Below are the code and all the weights of a small trained network. Each question names an input and a class and asks about switching units off, where a switched-off unit gives its printed mean instead of its output.

import numpy as np


def w(rows, s, z=0):
    codes = np.array(rows[::2]) - 128.0
    scale = np.full(codes.shape[1], s)
    scale[-1] = z or s
    return codes * scale


def norm(h):
    return h / np.sqrt((h * h).mean(-1, keepdims=True) + 1e-5)


def f(y):
    return y / 2 * (1 + np.tanh(0.7978845608 * (y + 0.044715 * y**3)))


def log_softmax(a):
    a = a - a.max(-1, keepdims=True)
    return a - np.log(np.exp(a).sum(-1, keepdims=True))


def net(x, mask):
    res = np.array(x, float).reshape(1, 3) / 4 @ E
    u = 0
    for l in range(2):
        y = f(norm(res) @ A[l][:, :-1].T + A[l][:, -1])
        res = res + np.where(mask[u : u + 12], y, B[l][:, -1]) @ B[l][:, :-1]
        u += 12
    return log_softmax(norm(res)[-1] @ U[:, :-1].T + U[:, -1])


A, B = {}, {}
E = w([
[101,131,101,77,68,152,141],'x0',
[149,164,118,128,160,10,130],'x1',
[79,111,112,175,139,125,180],'x2',
],0.011)
A[0] = w([
[47,252,146,10,110,133,126,44],'L0N1',
[207,189,205,42,226,119,38,47],'L0N2',
[139,104,136,133,126,224,108,5],'L0N3',
[7,98,113,139,97,217,203,116],'L0N4',
[132,74,188,86,222,122,62,5],'L0N5',
[133,130,255,117,86,214,153,17],'L0N6',
[80,111,116,199,108,101,148,74],'L0N7',
[82,225,41,142,111,50,20,66],'L0N8',
[242,133,139,87,82,95,51,194],'L0N9',
[70,72,116,68,91,246,68,86],'L0N10',
[154,152,24,153,120,125,99,188],'L0N11',
[183,142,192,236,186,49,98,78],'L0N12',
],0.0077,0.0026)
B[0] = w([
[84,163,58,141,73,133,187,169],'L0N1',
[126,62,243,105,132,58,60,228],'L0N2',
[166,132,77,171,55,164,60,180],'L0N3',
[142,30,114,97,211,81,128,239],'L0N4',
[142,148,134,122,86,55,122,151],'L0N5',
[213,178,140,131,202,184,77,187],'L0N6',
[75,117,125,108,156,121,220,147],'L0N7',
[173,88,68,157,47,164,76,175],'L0N8',
[52,98,142,60,106,64,124,229],'L0N9',
[117,220,102,255,217,125,81,254],'L0N10',
[115,157,202,104,57,111,107,141],'L0N11',
[57,141,219,164,99,184,189,226],'L0N12',
],0.0067,0.0076)
A[1] = w([
[142,73,162,109,102,145,90,77],'L1N1',
[107,142,171,140,115,140,174,66],'L1N2',
[152,145,114,36,102,136,137,9],'L1N3',
[113,163,74,46,72,130,128,21],'L1N4',
[141,136,117,182,152,107,150,62],'L1N5',
[138,153,186,54,141,126,69,3],'L1N6',
[99,56,126,110,165,72,116,58],'L1N7',
[124,76,112,112,142,127,155,60],'L1N8',
[127,45,134,100,60,113,126,50],'L1N9',
[155,164,163,185,135,105,168,113],'L1N10',
[176,106,90,153,125,247,103,47],'L1N11',
[107,95,92,152,161,143,94,115],'L1N12',
],0.012,0.002)
B[1] = w([
[137,117,162,88,139,64,101,168],'L1N1',
[119,215,160,168,141,213,114,152],'L1N2',
[67,220,151,173,134,131,145,137],'L1N3',
[159,176,35,207,91,121,201,173],'L1N4',
[141,204,183,76,61,188,163,159],'L1N5',
[185,1,168,92,102,116,139,210],'L1N6',
[130,99,187,20,130,200,159,208],'L1N7',
[135,171,154,24,161,126,159,142],'L1N8',
[190,142,100,150,137,133,81,185],'L1N9',
[13,172,129,228,134,208,88,166],'L1N10',
[220,233,114,156,218,162,46,255],'L1N11',
[215,77,86,74,114,104,137,202],'L1N12',
],0.0074,0.0064)
U = w([
[194,140,101,154,216,179,66,210],'0',
[121,165,51,132,46,80,176,179],'1',
[105,47,119,24,191,141,251,2],'2',
[22,166,219,209,136,163,168,79],'3',
[145,45,232,71,92,56,70,178],'4',
],0.014,0.002)

Each question gives the input, the list of numbers given to net, and the class t.
The units are the neurons (one row each of A and B). Each row of codes is followed by its name. A weight is (code - 128) times the scale printed after its matrix; where a second scale follows, it is the last column's (A, B and U).
mask holds one flag per neuron, layer by layer. A switched-off neuron (its flag False) gives its mean, the last column of its row in B, instead of its output. The means were averaged over made-up inputs and are rounded, as every weight is.
A unit's drop is (log p(t) with every unit on - log p(t) with that unit switched off) / (log p(t) with every unit on - log p(t) with every unit switched off).
The circuit of an input: a set's keep is (log p(t) with only the set's units on - log p(t) with every unit switched off) / (log p(t) with every unit on - log p(t) with every unit switched off). Starting from the 12 units with the biggest drops (on a tie, the unit counted first), units are removed one at a time, each time the one whose removal leaves the highest keep (on an exact tie, the one counted first), for as long as the keep stays at least 0.8.
circuit, biggest first: the units of the circuit, biggest drop first
top k neurons: the k neurons with the biggest drops, biggest first
k most important neurons of layer l: the k neurons of layer l with the biggest drops, biggest first
drop of u: that unit's drop, to one decimal
input [3,8,8], class 3: top 3 neurons : L0N4, L1N10, L0N9
input [6,7,-4], class 1: circuit, biggest first : L1N4, L0N1
input [6,-1,-7], class 1: circuit, biggest first : L0N1, L1N4
input [-4,-2,2], class 3: top neuron : L0N12
input [4,6,5], class 1: 3 most important neurons of layer 0 : L0N4, L0N10, L0N8
input [6,-2,-7], class 1: circuit, biggest first : L0N1, L1N4
input [8,-3,3], class 0: circuit, biggest first : L0N9, L1N11
input [-8,5,-2], class 3: 2 most important neurons of layer 1 : L1N10, L1N12
input [0,-5,6], class 0: top 3 neurons : L0N9, L0N2, L0N10
input [4,-5,7], class 0: top 4 neurons : L0N9, L0N10, L0N2, L1N11
input [-6,-5,7], class 2: 2 most important neurons of layer 0 : L0N4, L0N10
input [4,2,-4], class 1: top 3 neurons : L0N1, L1N4, L0N4
input [-4,-2,1], class 3: top 2 neurons : L0N12, L0N8
input [8,-2,1], class 0: circuit, biggest first : L0N10
input [8,-3,6], class 2: 2 most important neurons of layer 0 : L0N4, L0N8
input [-3,-6,7], class 0: 2 most important neurons of layer 0 : L0N9, L0N2
input [-1,-5,7], class 2: 2 most important neurons of layer 0 : L0N4, L0N7
input [8,7,-6], class 1: top 2 neurons : L1N4, L0N1
input [7,-4,6], class 2: 3 most important neurons of layer 0 : L0N4, L0N8, L0N7
input [-8,-2,-1], class 3: circuit, biggest first : L0N12
input [-1,-7,8], class 0: top 2 neurons : L0N9, L1N11
input [6,-4,4], class 0: top 2 neurons : L0N9, L0N10
input [4,4,4], class 1: drop of L0N2 : 0.1
input [-7,2,0], class 3: drop of L0N12 : 0.3
